Below is a small trained network, with its code and all its weights. Each question gives an input and a class and asks what happens when units are switched off, that is, made to give their printed mean instead of their output.

import numpy as np


def w(rows, s, z=0):
    codes = np.array(rows[::2]) - 128.0
    scale = np.full(codes.shape[1], s)
    scale[-1] = z or s
    return codes * scale


def norm(h):
    return h / np.sqrt((h * h).mean(-1, keepdims=True) + 1e-5)


def f(y):
    return y / 2 * (1 + np.tanh(0.7978845608 * (y + 0.044715 * y**3)))


def log_softmax(a):
    a = a - a.max(-1, keepdims=True)
    return a - np.log(np.exp(a).sum(-1, keepdims=True))


def net(x, mask):
    res = np.array(x, float).reshape(1, 4) / 4 @ E
    u = 0
    for l in range(3):
        y = f(norm(res) @ A[l][:, :-1].T + A[l][:, -1])
        res = res + np.where(mask[u : u + 6], y, B[l][:, -1]) @ B[l][:, :-1]
        u += 6
    return log_softmax(norm(res)[-1] @ U[:, :-1].T + U[:, -1])


A, B = {}, {}
E = w([
[85,179,223,138,84,113,87,253],'x0',
[254,60,145,139,53,106,78,199],'x1',
[96,79,142,37,94,67,109,223],'x2',
[130,174,91,53,223,186,135,221],'x3',
],0.0041)
A[0] = w([
[154,119,133,50,191,161,191,122,248],'0.n1',
[107,59,93,145,105,130,123,84,55],'0.n2',
[100,254,154,104,158,129,184,142,102],'0.n3',
[147,104,186,120,76,129,124,80,79],'0.n4',
[123,157,154,128,117,134,98,115,47],'0.n5',
[82,103,171,144,152,81,141,169,100],'0.n6',
],0.0074,0.0011)
B[0] = w([
[73,108,162,246,105,142,109,130,236],'0.n1',
[18,84,103,105,237,138,185,174,190],'0.n2',
[154,211,194,191,253,174,165,246,254],'0.n3',
[134,238,195,174,88,35,30,58,189],'0.n4',
[84,177,94,174,196,129,181,112,126],'0.n5',
[116,86,94,170,168,146,169,95,199],'0.n6',
],0.0045,0.003)
A[1] = w([
[130,103,186,139,82,150,138,169,204],'1.n1',
[131,83,138,80,158,115,79,191,152],'1.n2',
[100,110,77,67,53,92,138,87,2],'1.n3',
[105,108,95,69,33,115,68,162,229],'1.n4',
[166,87,1,139,197,200,140,30,57],'1.n5',
[76,175,135,94,150,178,138,81,137],'1.n6',
],0.0048,0.0008)
B[1] = w([
[169,29,67,59,70,196,114,90,190],'1.n1',
[147,157,119,166,33,98,17,101,200],'1.n2',
[113,162,205,130,177,136,253,178,142],'1.n3',
[215,58,187,81,222,168,122,104,203],'1.n4',
[120,142,79,113,54,213,171,181,254],'1.n5',
[242,145,150,129,188,45,65,188,168],'1.n6',
],0.0062,0.0023)
A[2] = w([
[97,141,149,235,23,107,119,127,163],'2.n1',
[78,75,75,113,142,116,68,229,253],'2.n2',
[130,143,178,209,60,130,80,43,178],'2.n3',
[86,65,167,79,227,41,254,166,117],'2.n4',
[76,175,156,152,143,112,188,31,153],'2.n5',
[209,66,189,120,121,115,78,165,32],'2.n6',
],0.0048,0.0018)
B[2] = w([
[77,212,50,95,88,131,101,82,200],'2.n1',
[175,75,175,145,156,131,129,42,255],'2.n2',
[64,206,110,91,137,127,94,185,209],'2.n3',
[146,93,131,110,130,79,198,89,233],'2.n4',
[201,140,222,82,3,61,80,141,211],'2.n5',
[160,112,137,64,107,165,144,253,218],'2.n6',
],0.0055,0.0028)
U = w([
[110,49,172,56,103,39,226,59,77],'0',
[220,38,186,58,56,148,53,187,227],'1',
[125,119,1,179,73,248,196,80,149],'2',
[112,212,188,205,222,149,167,202,207],'3',
[97,218,155,146,20,52,56,91,174],'4',
[127,176,74,103,91,138,62,155,6],'5',
[96,52,106,140,172,132,104,90,5],'6',
],0.0071,0.0024)

Each question gives the input, the list of numbers given to net, and the class t.
The units are the neurons (one row each of A and B). Each row of codes is followed by its name. A weight is (code - 128) times the scale printed after its matrix; where a second scale follows, it is the last column's (A, B and U).
mask holds one flag per neuron, layer by layer. A switched-off neuron (its flag False) gives its mean, the last column of its row in B, instead of its output. The means were averaged over made-up inputs and are rounded, as every weight is.
A unit's drop is (log p(t) with every unit on - log p(t) with that unit switched off) / (log p(t) with every unit on - log p(t) with every unit switched off).
The circuit of an input: a set's keep is (log p(t) with only the set's units on - log p(t) with every unit switched off) / (log p(t) with every unit on - log p(t) with every unit switched off). Starting from the 12 units with the biggest drops (on a tie, the unit counted first), units are removed one at a time, each time the one whose removal leaves the highest keep (on an exact tie, the one counted first), for as long as the keep stays at least 0.8.
circuit, biggest first: the units of the circuit, biggest drop first
most important unit: the unit with the biggest drop
top k neurons: the k neurons with the biggest drops, biggest first
top k neurons in layer l: the k neurons of layer l with the biggest drops, biggest first
drop when u is switched off: that unit's drop, to one decimal
input [-7,7,-2,-6], class 4: circuit, biggest first => 0.n4, 2.n3
input [-4,8,-5,-2], class 2: top neuron => 2.n5
input [-6,7,0,-8], class 4: circuit, biggest first => 0.n4, 2.n3
input [-1,1,5,-3], class 0: circuit, biggest first => 0.n3, 1.n3, 2.n4
input [-5,3,8,-5], class 0: top 2 neurons in layer 0 => 0.n2, 0.n3
input [-1,3,-5,6], class 2: circuit, biggest first => 0.n4, 1.n5
input [-5,-2,8,6], class 6: top 2 neurons => 0.n1, 2.n5
input [4,-4,6,-6], class 0: circuit, biggest first => 0.n1, 2.n4, 0.n6
input [8,6,-5,-1], class 5: top 2 neurons => 2.n1, 2.n3
input [-6,0,4,7], class 2: circuit, biggest first => 1.n5, 0.n1, 0.n3
input [-3,2,-7,-5], class 4: top 2 neurons in layer 2 => 2.n5, 2.n3
input [-1,0,1,0], class 0: top 3 neurons in layer 0 => 0.n2, 0.n3, 0.n4
input [-4,3,-2,7], class 2: drop when 0.n1 is switched off => 0.1
input [-1,6,-6,-7], class 4: drop when 0.n1 is switched off => 0.0
input [1,4,-1,-7], class 4: drop when 0.n4 is switched off => 0.7
input [-2,-6,-6,-6], class 4: most important unit => 2.n5
